Below are the code and all the weights of a small trained network. Each question names an input and a class and asks about switching units off, where a switched-off unit gives its printed mean instead of its output.

import numpy as np


def w(rows, s, z=0):
    codes = np.array(rows[::2]) - 128.0
    scale = np.full(codes.shape[1], s)
    scale[-1] = z or s
    return codes * scale


def f(y):
    return y / 2 * (1 + np.tanh(0.7978845608 * (y + 0.044715 * y**3)))


def log_softmax(a):
    a = a - a.max(-1, keepdims=True)
    return a - np.log(np.exp(a).sum(-1, keepdims=True))


def net(x, mask):
    res = np.array(x, float).reshape(1, 8) / 4 @ E
    y = f(res @ A[0][:, :-1].T + A[0][:, -1])
    res = res + np.where(mask, y, B[0][:, -1]) @ B[0][:, :-1]
    return log_softmax(res[-1] @ U[:, :-1].T + U[:, -1])


A, B = {}, {}
E = w([
[195,168,91,125,146,80,121,255,170,136,114],'x0',
[53,107,104,103,229,113,80,61,73,134,203],'x1',
[224,199,159,52,203,229,120,123,65,248,171],'x2',
[168,151,48,203,38,189,161,33,172,154,151],'x3',
[138,90,85,127,128,78,53,85,213,131,191],'x4',
[122,60,175,148,171,126,189,145,149,170,61],'x5',
[196,178,64,144,153,92,127,148,118,93,102],'x6',
[233,102,187,96,191,108,172,114,94,90,76],'x7',
],0.0094)
A[0] = w([
[127,102,156,87,204,109,111,131,127,140,153,2],'n0',
[13,140,156,84,75,207,123,182,164,204,129,80],'n1',
[168,146,168,115,204,134,209,146,20,84,47,143],'n2',
[122,143,144,19,250,105,45,162,57,196,195,205],'n3',
[40,132,116,124,150,158,94,38,54,105,215,142],'n4',
[41,136,83,170,116,68,124,229,157,24,95,125],'n5',
[96,228,43,120,124,77,44,172,101,144,254,79],'n6',
[154,116,72,251,32,180,168,56,117,165,133,175],'n7',
[16,138,140,108,139,160,83,37,64,127,191,150],'n8',
[200,223,168,99,124,174,165,175,48,150,89,95],'n9',
[115,138,181,74,223,133,191,117,52,103,67,61],'n10',
[64,116,152,161,164,127,149,177,70,161,75,134],'n11',
[161,149,103,91,85,126,132,185,178,150,143,189],'n12',
[135,148,152,125,153,96,140,110,46,140,56,150],'n13',
[94,136,89,205,145,81,115,173,152,29,68,112],'n14',
],0.009,0.0076)
B[0] = w([
[112,168,148,74,131,72,99,85,156,148,233,153],'n0',
[85,120,175,48,135,195,139,219,158,175,145,166],'n1',
[87,127,240,196,162,185,183,212,131,166,79,218],'n2',
[137,203,47,51,162,145,132,145,149,243,171,254],'n3',
[45,86,137,134,175,128,88,74,28,135,115,204],'n4',
[50,115,134,117,3,226,142,90,222,92,93,210],'n5',
[129,252,131,94,156,70,188,96,136,225,144,200],'n6',
[48,173,83,116,197,146,202,85,159,160,102,221],'n7',
[2,31,201,143,97,103,63,70,81,64,137,205],'n8',
[159,224,178,176,64,180,151,106,93,45,67,205],'n9',
[98,85,100,135,168,81,128,171,146,165,131,196],'n10',
[83,147,175,53,119,64,96,188,164,60,148,172],'n11',
[127,163,152,164,182,139,141,187,138,70,130,173],'n12',
[83,77,161,90,122,109,173,162,123,86,153,173],'n13',
[57,113,103,106,87,124,133,156,208,97,171,190],'n14',
],0.0093,0.021)
U = w([
[158,164,77,118,111,95,153,101,176,124,124,140],'0',
[90,144,156,115,145,133,146,164,135,179,142,192],'1',
[252,182,162,92,92,172,121,178,89,121,137,91],'2',
[201,113,113,70,200,60,81,169,91,195,207,39],'3',
[238,113,140,197,104,131,103,82,91,237,222,9],'4',
[80,31,140,123,92,139,108,211,159,57,120,188],'5',
[86,100,94,107,115,131,73,75,97,146,179,96],'6',
[124,78,191,201,139,102,83,95,55,54,104,67],'7',
],0.012,0.011)

Each question gives the input, the list of numbers given to net, and the class t.
The units are the neurons (one row each of A and B). Each row of codes is followed by its name. A weight is (code - 128) times the scale printed after its matrix; where a second scale follows, it is the last column's (A, B and U).
mask holds one flag per neuron, in row order. A switched-off neuron (its flag False) gives its mean, the last column of its row in B, instead of its output. The means were averaged over made-up inputs and are rounded, as every weight is.
A unit's drop is (log p(t) with every unit on - log p(t) with that unit switched off) / (log p(t) with every unit on - log p(t) with every unit switched off).
The circuit of an input: a set's keep is (log p(t) with only the set's units on - log p(t) with every unit switched off) / (log p(t) with every unit on - log p(t) with every unit switched off). Starting from the 12 units with the biggest drops (on a tie, the unit counted first), units are removed one at a time, each time the one whose removal leaves the highest keep (on an exact tie, the one counted first), for as long as the keep stays at least 0.8.
units of the circuit, in order: the units of the circuit, biggest drop first
most important unit: the unit with the biggest drop
k most important neurons: the k neurons with the biggest drops, biggest first
drop when u is switched off: that unit's drop, to one decimal
input [0,-6,8,7,-2,-6,-3,2], class 2: most important unit : n9
input [6,-2,5,-3,2,-2,-1,-8], class 3: units of the circuit, in order : n5; n2; n7
input [-3,-4,8,0,-6,8,4,1], class 2: 2 most important neurons : n9; n7
input [8,0,-4,-5,4,0,5,-3], class 0: 4 most important neurons : n6; n8; n2; n13
input [-2,-8,-6,8,3,2,5,-7], class 0: 2 most important neurons : n7; n8
input [3,-3,4,-6,4,3,-3,2], class 3: units of the circuit, in order : n5; n3; n7
input [1,7,0,2,-8,-2,0,-3], class 6: units of the circuit, in order : n8; n4
input [-2,5,-7,-2,1,-8,-8,-6], class 6: 2 most important neurons : n6; n4
input [7,3,1,-6,1,-7,-4,-3], class 3: 2 most important neurons : n3; n2
input [-4,4,0,6,3,-5,-6,7], class 7: 3 most important neurons : n3; n8; n6
input [-4,4,-2,-2,-1,3,1,-3], class 6: 3 most important neurons : n2; n9; n4
input [-4,-8,5,-7,-7,-3,4,8], class 2: 3 most important neurons : n9; n7; n8
input [-1,-3,1,1,-1,0,4,2], class 2: 2 most important neurons : n8; n4
input [0,-1,5,-6,-8,-7,7,7], class 2: units of the circuit, in order : n9
input [1,-2,-2,1,5,-3,-6,7], class 0: 3 most important neurons : n8; n2; n4
input [-1,-6,2,-5,-4,8,-1,-8], class 5: drop when n3 is switched off : 0.2
input [6,-3,-3,8,-4,1,-6,0], class 0: drop when n2 is switched off : 0.6
input [-5,-7,-6,-2,-6,-4,-5,0], class 5: drop when n14 is switched off : 0.0
